[128 = 0]

j315j793: [147 111 133 161 151 124 124 148 139 104  87 139 144 111 143 121 125 119
 115 125 138 157 135 126]
j985j15: [101 110 108 177 129  96 108 170 151 149  97 140 129  98 188 152 139 158
  72 120 174 133 152 136]
j619j958: [ 79 138 133 112 144 116 145 123 191 234 178 106 115 144 176 137 124 104
 131  65  96 139  80 115]
j153j715: [147 108 140 143 120 163 137 113 154 124 123 103 119 111 102 164 124 104
 127 157 113 124 129 124]
j153j715: [ 90 141 129 118 116 173 120 114 141 126 162 127  96 101  86 165 141 117
 120 182 150 124 173 160]
j315j793: [124 134 130 126 113 129 125 122 120 123 155 150 116 139 123 142 126 123
 114 150 139 144 136 127]
j315j793: [141 113 136 151 163 129 120 150 120  56 117 189 118 137 129  95 110  91
 132 140 156 220 167 142]
j153j715: [122 102 112 135  81 131 178 150 101 129 135 169  91 105 132 121  81  57
 167 166 137 129 174 162]
j985j15: [147  78 112 187 149 110  61 133 173  90  97  84 111 156 162 186 153 217
  61 106 150 143 125  98]
j315j793: [134 112 112 136 123 123 124 111 141 137 141 102  97 155 133 153 117 152
 124 118 108 117 112 126]
j315j793: [123 150 141 108 148 113 124 124 108 146 154 163 139 157 141  93 124 113
 135 102 119 150 106 121]
j985j15: [119 130 149  77 108 143 142 146  95 154 103 100 179  89 113  73 151  99
 199 101 121  43 130 116]
j153j715: [ 95 158 110 112 150  88 109 146  98 134 135 161 134 147 159  83 136 163
 124  93 150 135 133 144]
j985j15: [114 144 134  94  95 135 125 124 100 149 141 115 147 116 111 126 151 139
 140 136 134  67 130 120]
j985j15: [137 100 121 132 119 142  93 106 115 129 139  95  99 153 115 155 133 161
 132 127 114  75 126 125]
j985j15: [172  94 125 143 131 143  91  92 127  88 133  90  98 177 102 164 127 171
 120 132 103 114 110 108]
j619j958: [136 172 141 100 116 116 153 131  73 129 132 180 167 119 115  85 123 101
 138 147 131 127 122 133]
j153j715: [197 105 114 121 116 113 180 122  84 120  70  95 148 134 118  78  83 113
 200 100  61  66  85 123]
j619j958: [ 84 132 135 134 133 168 105 112 176 147 171 119  91 114 110 185 148 124
  96 161 147 147 156 145]
j153j715: [140 128 114 120 114 134 164 114 107 116 145 144  95 141 107 118  88  96
 162 150 104 137 134 154]
j619j958: [153 151 118 136 133 101 135 131 113  94  98 138 156 130 129 117 129 164
 103 134 134 145 115 123]
j153j715: [161 127 133 136 131 132 162 104 155 125 140 123 118 149 118 144 100 102
 128 134  90 171  93 115]
j315j793: [112 160 170  95 148 132 101 104 142 131 216 175 129 189 126 128 147 105
 104 118 135 215 103  89]
j153j715: [120 156 127 125 142 136 167 129 169 170  87  81 166  73 123 128 136 126
 131 118 104 101 102 137]
j315j793: [126 124 120 115 140 124 125 122 126 119 137 118 112 153 127 110 121 135
 153 104 115 133 123 131]
j619j958: [143  41 119 179 150 133  90 140 192 125  91  56  95 141 165 166 130 155
 128  77 116 117 124 103]
j315j793: [145 112 116 147 143 114 134 149 118 114  77 123 141 113 144 101 117 133
 142 110 125 116 131 138]
j985j15: [127  83 112 138 122 128 115 129 131 128 136 107  84 153 142 137 112 132
 152 108 118 110 137 131]
j153j715: [133 129 131 101 109 138 108 120  97 114 123 100 143 128 102 121 153 158
 147 129 131  68 132 117]
j619j958: [107 122 127 140 150 178   4  55 109 130 215 115  45 197  80 220 163 217
  61 170 131  79 141 149]
j619j958: [106 155 158 109 129 130 157 151 123 168 134 174 169  91 140  92 130  59
 140 128 138 147 130 128]
j985j15: [135 141 119 155 145 125 124 108 143 115 150 154 100 151 125 160 112 139
  82 156 127 184 123 142]
j985j15: [146 146 145 120 136 156 119 105  91 143 116 126 152 110  90 122 136 123
 134 151 106  71 116 139]
j619j958: [190  96 124 145  95 117 164 118 118 120 102 107 133 141 129 139  96 116
 143 131  89 107  92 101]
j315j793: [118 112 122 161  98 172 133  86 185 166 177  98  63 121 103 241 117 121
  78 193 114 125 131 143]
j619j958: [ 82 147 128 127 149 140 117 146 162 118 129 134 128  97 128 130 152 131
 111 136 168 165 166 148]
j315j793: [121 107 115 132 140 157 129 118 145  81 147 127  69 141  99 136 106 108
 155 149 128 171 168 159]
j619j958: [ 88 100  87 163 171 110 107 152 240 104  93  46  94 123 170 163 149 206
  99  73 152 179 144 131]
j985j15: [182  81 123 198 178 134 136 134 128 106  71 151 109 124 141 117  74  86
 134 129  95 160 125 156]
j153j715: [130 115 121 152 162 123 105 135 122 120 114 144 115 137 143 116 119 135
 122 115 129 140 136 146]
[151 120 134 113 120 135 143 120 117 108 126 120 131 139 110 112 118 111
 160 126 110 126 120 117]  j985j15
[159 124 141 114 126 144 168 128  92 125 105 142 146 111 105  82  99  65
 187 134  96 108 123 138]  j985j15
[140 127 105 163 113 106 147 121 134 108 154 173  84 154 142 165  90 125
  84 167 136 196 134 143]  j985j15
[143 104 108 141 111 111 113 110 145 125 143  93  96 171 141 169 124 177
 108 115 115 120 106 107]  j315j793
[112 137 137 139 165 150  91 126 159 142  98  88 152  94 120 144 168 165
 101 120 135  99 128 132]  j153j715
[ 84 136 134 131 111 128 128 156 155 157 131 136 143  84 150 146 153 118
 102 138 170 132 156 128]  j153j715
[188 103 128 161 117 108 143 119 134 126  96 109 145 143 144 150 110 139
 108 121  96 123  80  93]  j619j958
[128 151 145 131 167 155 102 109 121 148 117 123 149 111 104 127 146 136
 114 135 113  99 116 144]  j985j15
[136 108 134 145 157 142 124 125 189 156  86  53 147 105 136 147 144 145
 128  89  98 101  95 110]  j315j793
[105 158 140  72 148 128 128 125 111 139 149 126 147 145 118  69 141 120
 178  85 116 121 115 123]  j315j793
[158 100 137 137 121 123 118 135 118 121  98 108 150 129 137 123 134 136
 136 110 121  98 114 100]  j153j715
[121 136 127 118 120 114 133 141 123 141 114 121 151 116 140 114 139 137
 132 113 134 107 123 120]  j153j715
[ 93 180 176  74 131 147 111  99 132 149 235 182 131 171 107 130 154  89
 111 140 140 197 114 100]  j315j793
[185  84 146 161 162 155  80  99 136  90 107  97 121 161 106 153 131 148
 117 123  98 124 105 103]  j153j715
[131 134 114 119  89 126 216 157 159  93  92 118 141  72 116 114 105  79
 164 157 139 168 156 137]  j619j958
[161 122 106 129 114 105 143 118 113 105 112 107 122 153 126 125 110 160
 137 120 106 114 106 120]  j619j958
[156 125  96 130 115  91 170 137 136  94  88  97 135 135 140 111 107 158
 145 107 113 138 110 120]  j619j958
[156 100 126 161 160 146 114 113 122 124 111 128 103 138 120 133 103 117
 134 131  98 120 122 149]  j985j15
[129 122 138 126 159 133 138 141 144 125 105 122 143 117 134  93 124 101
 158  98 118 147 125 128]  j985j15
[132 164 172 118 101 113 123 178 102 116  73 162 249  54 139 101 192 126
  87 148 195 115 141  82]  j315j793

j979-j850: [113 126 163 152 137 141 104 127 126 152 148  79 142 161 170 148 150  83
 197 147 154 146 145 138]
j841-j904: [145 138 147 124 135 144 106 126 142 107 143 130  83 109 137 163 112 140
 114  94 111 129 137 127]
j979-j850: [ 89 162 138 115 155 131 104 157 109 126 138  89 119 129 131 154 156 152
 118 116 123 142 124 150]
j299-j164: [ 79 160 113 115 125  85 115 157 141 149 155 142 150 162 130 138 126 123
 127 118 113 106 108 127]
j979-j850: [116 126 126 134  93  58 139 122 148 138 187 101 151 139 151 110 221  71
 183 186 160 100 140 160]
j870-j314: [205  78 129 169  76 135 175 101 128 176  96 155 147 103  85  71 135 139
 166 190 183 120 155 117]
j189-j636: [151 117 127 113 109 118 105 110 144 115 125 167 113  68 122 159 137 143
 110  90 101 113 137 144]
j870-j314: [139 114 129 150 116 152 107 150 123 187  69 187 155 143 101 124  49 168
 143 100 130 132 114  85]
j979-j850: [145  63 114 131 113 117 133  87 118  97  95 133 169 107 159  95 172  71
 166 151 140 137 128 136]
j870-j314: [ 54 174 126  72 188 117 104 121 129  35 192  61  95 129 189 189 175  82
  78  86  69 137 118 174]
j189-j636: [100 137 139 120 171 187 148  97  82 142 115  55 157  99 119 155 163 132
 114 147 125 165 158 184]
j189-j636: [137 128 129 134  99 110 108 132 157 167 131 186 137 125 119 149  89 134
 140 100 114 102 128 113]
j979-j850: [149 105 132 144 103 105 133 119 143 130 140 131 133 137 144 106 150  95
 168 155 153 118 133 122]
j299-j164: [163 131 124 114 122 124 140 118 144  82 144 142  76  93 118 128 129 146
  84 114 113 116 131 128]
j841-j904: [127 121  97 111 101 111 141 110 128 166 102 188 173  76  79 135 124 159
  95 115 101 102 130 148]
j189-j636: [141 116 130 116 148 150 126 116 114  76 113 110 101 102 139 128 141 132
 104 116 120 147 128 134]
j870-j314: [114 129 116 115 126 114 131 121 127 124 131 133 143 114 125 132 145 124
 117 126 115 121 126 143]
j870-j314: [ 91 122  97 100 105  67 114 116 141 131 138 165 178 102 135 143 172 101
 127 113  96  97 118 158]
j189-j636: [103 175 119 123 137 127 172 137 123 164 163 101 134 145  89 126 129 150
  95 159 130 117 137 147]
j841-j904: [116 122 134 150 131 128 128 142 131 145 128 120 146 191 151 105 101  94
 170 147 150 134 116  97]
j841-j904: [124 105 106 135 102  77 168 115 129 124 148 108 166 148 138  71 198  75
 165 199 165 114 127 141]
j299-j164: [108 147 125 115 143 129 119 137 130 119 136 130 120 136 131 145 111 134
 106 106 107 127 119 126]
j870-j314: [110 149 143 123 168 164 101 149 121 104 122 112  97 157 149 153  77 139
 110  88 109 151 114 105]
j870-j314: [137 119 156 144 126 125  93 131 152 111 152 121 103 158 179 144 118  85
 175 115 136 131 129 108]
j841-j904: [129 160 158 136 139 151  91 161 132 149 134 126  89 132 121 167  95 173
 125  93 124 135 132 117]
j299-j164: [110 104  97 133  92 107 181  77 122 215 121 147 241 108  92 113 161  92
 154 185 134 103 154 173]
j299-j164: [111 120  88 107 104  64 115 155 137 109 111 187 147 128 122  99 136 137
 112 110 113 101  88 109]
j979-j850: [147 150 139 130 156 191 114 162 108 135  77 149  84 121  86 140  42 220
  74  78 114 152 116  92]
j979-j850: [159  92 134 144 117 130 114 136 113 112  89 128 123 116 135  95 153 137
 158 140 159 145 123 114]
j979-j850: [116 113 108 118 123 124 159  89 121 143 125 129 178 107 118 125 150 101
 122 149 118 121 140 158]
j299-j164: [147 128 153 122 124 112  56 166 131  83 121 131  66  90 150 153 166 168
 137  82 130 137 118 125]
j189-j636: [114 109 128 142 144 173 156  96  97 172  95 100 190 136 120 121 121 107
 149 159 140 152 145 144]
j189-j636: [166  96 114 127 138 181 161  88 122 110  80 165 128 108 108 114  53 135
  85 110 106 139 129 103]
j841-j904: [134 107 120 120 143 152 134 101 124  99 108 138 132 121 141 129  99 109
 110 110 107 138 124 120]
j189-j636: [142 116 145 113  95 112  59 105 153 151 127 183 132  35 130 212 154 144
 140  60  87 106 153 169]
j299-j164: [143 125 162 147 165 186 108 142 111 101 110  86  85 157 156 131  94 133
 142 117 145 170 127 100]
j841-j904: [113 131 129 141 126 110 132 145 130 137 142 110 139 173 144 105 138 103
 161 156 152 128 119 116]
j299-j164: [180  99 157 141 135 181 124  98 113 107 103 103  95  77 130 139 143 142
 134 127 142 157 157 141]
j870-j314: [ 64 141  72  72  99   8 118 130 150  93 174 160 171  99 141 132 227  91
 104 120  86  75 101 176]
j189-j636: [117 140 141 145 132 116 100 172 143 127 138 132 107 197 156 117  87 118
 159 118 143 130 102  79]
j299-j164: [157 110 143 159 109 142 166  98 127 171 140 101 150 132 119 108 150 102
 172 189 169 129 162 142]
j841-j904: [150 103 110 110 123 147 141  84 125 115  98 166 140  67 108 141 114 137
  87 103  94 124 137 144]
j870-j314: [135  99 125 121 135 144 106 108 134  98 100 161 130 121 154 140  88 106
 125  87 100 135 117 109]
j979-j850: [170  68  98 116 129 159 140  91 118  75  50 193 134  90 122  98  69 132
  85  92  98 139 108  93]
j841-j904: [ 93 172 128 116 135 111 105 173 124 152 139 129 121 135 108 150 129 175
 109 107 118 121 115 133]
[149 123 140 142 125 145 146 113 129 136 137 109 120 127 126 123 132 120
 140 151 145 133 146 132]  j299-j164
[162 111 134 145 123 152 143 122 123 133 107 132 118 127 115 107 106 140
 132 141 147 137 134 111]  j870-j314
[159  97 110 125 119 132 145 111 126 101  96 159 126 108 118  98 112 132
 109 126 125 128 120 111]  j870-j314
[144 145 133 111 106  75  83 164 154  84 156 151  64  94 134 144 169 162
 114  93 120 105 115 128]  j299-j164
[154 124 171 172 138 180 153 110 120 165 146  61 121 163 139 122 126 101
 184 184 179 155 167 129]  j299-j164
[ 94 177 155 125 153 145 113 136 135 153 177  88 113 144 137 186 122 127
 126 114 113 130 146 152]  j299-j164
[100  88  75 107 115 124 161  76 103 171  67 179 243  82  92 117 131 115
 108 133  95 118 127 160]  j299-j164
[113 112 154 137 155 158  88 125 116 110 115  94 130 149 180 150 127  92
 170 111 131 160 128 124]  j979-j850
[111 129  95 107 107  97 156 101 136 154 136 162 176  98  99 132 143 122
 101 134 102  97 133 158]  j299-j164
[107 141 120 121 115  83 111 151 142 128 150 139 131 142 138 128 149 121
 138 125 126 110 114 127]  j870-j314
[147 114 141 137 134 160 118 113 136 125 115 143 118 133 140 142  78 119
 132 105 118 137 132 107]  j841-j904
[164 112 131 125 107 140 116  93 161 133 126 192 116  88 123 167  74 127
 111  80  90 107 142 121]  j841-j904
[176  96 145 156  92 116 138  97 163 131 156 139 118 135 153 116 130  74
 180 155 153 112 150 116]  j841-j904
[ 51 147 115  93 138 108 102 101 125 164 147 127 202  95 138 201 167  98
 124  97  74 114 140 195]  j870-j314
[143 135 143 146 132 147 128 148 125 142 122 120 108 151 120 117 103 149
 137 135 149 138 128 106]  j870-j314
[117 123 156 130 128 122  59 141 132 125 128 123 121 114 168 173 155 119
 171  90 124 138 130 138]  j189-j636
[115 175 119 120 146 122 156 175 109 120 142  94  93 148  90  98 141 187
  82 153 145 131 114 125]  j870-j314
[143 141 143 150 129 175 156  98 157 188 148 154 134 163 115 157  19 110
 127 119 112 117 151 104]  j979-j850
[139 113 138 124 121 122  89 127 137 109 120 146 114 103 148 150 137 127
 140  96 117 128 127 128]  j189-j636
[128 165 150 124 122  95 106 158 147 110 187  96  71 125 139 149 180 141
 133 130 139 116 136 145]  j841-j904

j211_j243: [162 181 110 112 106  88 122 166 130 120 107 141 143  77  99 169 161 177
 103 173 171 102 121 144]
j486_j354: [126  81 156 154 109 123 144 115 130 157 161 116 152 164 157 126  88 139
 169 125 129 137 102 130]
j409_j229: [ 94 159 127 122 107 115 105 136 150  87 144 141 119 127  96 151 111 109
 103 172 141 160 152 166]
j409_j229: [ 83 149 124 112 104 127 126 126  97 137 196 124 126 171 118 112 107  98
 156 136  98 120 154 152]
j409_j229: [122  88 129 133 147 150 154  87 126 164 103  98 151 156 179 120 121 111
 136 107 114 147 105  95]
j292_j160: [109 114 167 171 138 123 126 162  35 115 183 119  84 153 142 141 114 176
 129 122  96 102 196 164]
j409_j229: [134  67 176 193 130 179 126  98 121 119 132 129  93 137 151 113  93 125
 110  79 134 155 152 138]
j211_j243: [120 157  94  77 107  92 117 128 212 120 124 145 177 118  91 136 125  95
 149 176 148 151  69 117]
j292_j160: [107  73 133 131 129 169 115  67 214 116 141 146 152 146 121 101  83  52
 145 102 125 194  80  93]
j846_j989: [150 110 197 210  50 163 127 125 158 128 118 134  46 146 133  73  68 123
 116  93 189 141 179 235]
j409_j229: [162 135 122 117 172 108 121 180 123 111 100 142  93 101 111 101 168 157
 144 102 105  81 132 111]
j846_j989: [141 120  97  78 161 119  93 140 223  90 146 183 146  98  59  85 140  80
 180 104 101 127  61  64]
j486_j354: [ 98 135 152 125  76  90 113 159 206 109 167 145 103 176  94  79  68  90
 189 156 135 146 123 199]
j292_j160: [140 104 147 143 123 117 129 139 159 126 123 133 122 135 130 113 110 135
 151 123 136 132 111 137]
j292_j160: [161 197  86  97  78 162 121 109 102 158 159 155 147  78  83 118 168 115
 109 106 157  78 128 119]
j292_j160: [149 112 147 141  79 131 114 128 181 129 180 164 136 124  91  97  92 117
 173 111 153 124  94 141]
j846_j989: [107 148 117 119 120 115 133 122  89 134 146 113 159 130 137 178 132 145
 107 168 130 134 137 130]
j486_j354: [146 130 141 145 110 131 139 134 119 146 114 120 110 131 141 113 126 143
 129 117 144 112 139 152]
j846_j989: [103 105 145 147 135 154 119 103 178  99  91 125  93 147 136 106 100  79
 105 118 132 183 144 148]
j486_j354: [116 190 118 116 113 131  98 155 145  78 113 152  67 105  76 108 142 100
  89 137 139 127 183 180]
j846_j989: [129 120 158 162 108 135 144 132 126 141  93 105  80 157 160  98 107 129
 123 116 143 132 163 183]
j846_j989: [124 101 109 120 175 147 138  94  78 143 135 114 177 118 156 172 152 142
 111 119 100 132 109  55]
j409_j229: [121 106 157 160 116 148 116 123 138 109 145 139  98 138 122 112  99 117
 126 110 132 145 149 153]
j211_j243: [137  85 178 179 138 111 121 157 157  92 101 130  84 134 138 128  97 158
 125 131 143 153 143 166]
j292_j160: [140 166 108 111 119 111 121 140 131 117 112 136 142  93 107 160 152 145
 100 159 153 123 125 130]
j846_j989: [119 166 108  86 124  85 117 168 176 110 122 141 119 132  93 104 134 109
 159 156 121 118 116 146]
j486_j354: [142 129 120 132 143 155 148 107 100 154  78 104 118 123 163 121 153 128
  99 103 129 120 142 116]
j409_j229: [131 163 117 115  75 123 134 130  79 168 204 134 158 133 112 132 128 142
 155 134 133  82 128 140]
j409_j229: [146 103 125 125 181 136 143 137  96 146 101 114 113 132 156 101 157 142
 146  84  89  96 127  88]
j211_j243: [130 114 127 125  89 127 153  95 152 178 132 110 173 155 155 124 103 116
 156 137 150 139  85 127]
j486_j354: [146 131 162 172  88 150 138 132 109 144 114 119  72 139 144  94 111 138
 116 101 156 113 174 192]
j486_j354: [122  85 177 181  79 137 145 111 114 158 169 112 128 172 162 124  70 142
 152 123 148 141 134 171]
j409_j229: [ 86  88 151 146 182 144 114 124 161  75  89 120  70 159 141 102 105  85
 112 113  91 183 162 136]
j486_j354: [125 165  51  60 219 148 126 102 106 114  51 119 159  75 129 164 218 105
  62 127  92 131 117  30]
j846_j989: [100 135 103  94 147 102 136 123 112 137 144 113 177 142 138 165 137 129
 138 166 104 135 105  96]
j846_j989: [144 130 111 119 159 144 119 124 108 117 123 141 135  92 116 143 160 137
 106 110 118 116 126  86]
j211_j243: [114 158 110  94 133  80 106 179  74 110 234 157 163 117  77 165 142 167
 169 162  90  80 124 108]
j211_j243: [107 134 134 143 126 174 122  95 159 107  71 120  74 137 136  97 118  70
  77 108 140 172 171 162]
j292_j160: [100 151  74  80 154 163 127  66 151 128  85 118 168 114 131 148 157  63
  79 137 121 172 109  73]
j211_j243: [138 122 144 152 156 142 114 138 165  81  52 133  67 106 125 116 135 120
  80 116 143 156 160 150]
j211_j243: [ 77 107 146 136 137 142 109 122 133  96 176 136  99 169 116 105  90  84
 145 119  89 157 157 143]
j292_j160: [131 132 125 119 119 119 135 134 132 144 133 125 132 139 130 112 127 126
 150 127 125 115 119 132]
j486_j354: [116 143 148 154  97 143 115 130 119 109 145 136  90 131 113 123 108 120
 104 129 145 137 173 180]
j292_j160: [159 185 105 104 136  91 161 177  58 172  73  93 109 119 157 125 189 185
 124 138 126  54 155 146]
j211_j243: [168 149 127 144  76 132 164 111  88 194 105 101 156 117 166 150 141 172
 109 135 181  99 122 149]
[122 124 119 125 166 150 119 116 137 102  89 130 109 113 128 127 146 107
  94 113 116 148 141 107]  j846_j989
[ 94  90 148 152 127 158 125  91 119 123 166 123 134 158 143 135  91 103
 125 118 113 166 138 124]  j486_j354
[169 117 150 161 113 118 142 136 162 134  54 116 115 108 152 138 127 164
 102 137 182 139 119 157]  j211_j243
[129 125 144 148 114 135 116 130 139 108 137 141 112 120 113 131 113 129
 116 128 143 139 141 149]  j409_j229
[111 163  98 106 142 137  97 117 123  80 140 153 149  80  85 185 153 118
  69 159 133 153 139 104]  j846_j989
[127 157 102 101 128 130 123 123 138 125 118 134 137 112 111 129 148 110
 115 135 130 126 123 117]  j211_j243
[167  95 143 139 149 108 107 168 125 106 185 170 140  93  90 133 133 178
 172 106 114  90  96  89]  j486_j354
[129 159 127 122 105  91 151 157  79 162 134 102 133 147 150 141 136 169
 142 159 132  91 144 162]  j846_j989
[154 131 131 151 109 183 110 100 117 118 148 159 117  84 100 125 136 120
  91  86 152 123 142 119]  j292_j160
[133 161 136 139 114 130  95 160 124  79 153 164  82  95  74 126 133 134
 103 128 139 115 171 165]  j486_j354
[129  97 136 135 151 123 165 124  91 175 104  86 133 167 190 114 130 147
 155 112 103 111 123 115]  j846_j989
[111 143 107 115 181 111 128 129 122  93  49 105 134 103 148 193 163 144
  57 176 130 167 142 111]  j292_j160
[121 149 114 116 130 140 123 122 118 124 127 131 122 121 118 126 141 113
 112 125 123 125 143 126]  j211_j243
[100  78 128 125 176 152 145  87 155 138  81  97 128 171 177 101 116  80
 136 103  93 171 112  93]  j292_j160
[118 155 100  92 162  86 149 147 125 137  58  92 140 135 159 152 162 143
 115 172 119 129 122 121]  j292_j160
[133 101 144 138  99 137 138 112 156 158 150 127 133 158 138  87  95 107
 173 104 132 127 104 136]  j409_j229
[144 168 131 135  79 111 124 152  95 135 166 140 132 107 104 152 131 166
 121 152 159  96 145 165]  j846_j989
[142 124 132 150 116 151 166  94  81 182  82  84 137 138 191 143 138 149
  95 120 151 125 140 135]  j486_j354
[105 140 132 126 114 104 147 136 109 147 120  97 129 162 157 138 117 137
 132 161 128 131 143 161]  j846_j989
[110 128 102  95 146 138 147 100 137 158 101 104 145 156 155 104 138  87
 142 118 103 135 110 100]  j292_j160
[ 78 132  99  88 194 121 139 124  96 127 102  94 127 164 159 127 152  99
 127 136  62 138 145  94]  j409_j229
[140  99 110  99 141 107 143 120 143 166 156 127 196 138 138 129 130 134
 190 126 108 112  54  66]  j211_j243
[158 142 126 132 115 136 134 135 113 146 120 132 116 112 125 111 145 142
 128 106 141  96 133 133]  j292_j160
[102 103 157 154 122 133 124 129 113 119 169 126 108 162 135 119  92 123
 144 123 111 140 152 152]  j211_j243
[111 161 107 125 188 131 113 137  55  76  90 120 118  79 128 214 182 165
  28 163 117 142 185 108]  j409_j229
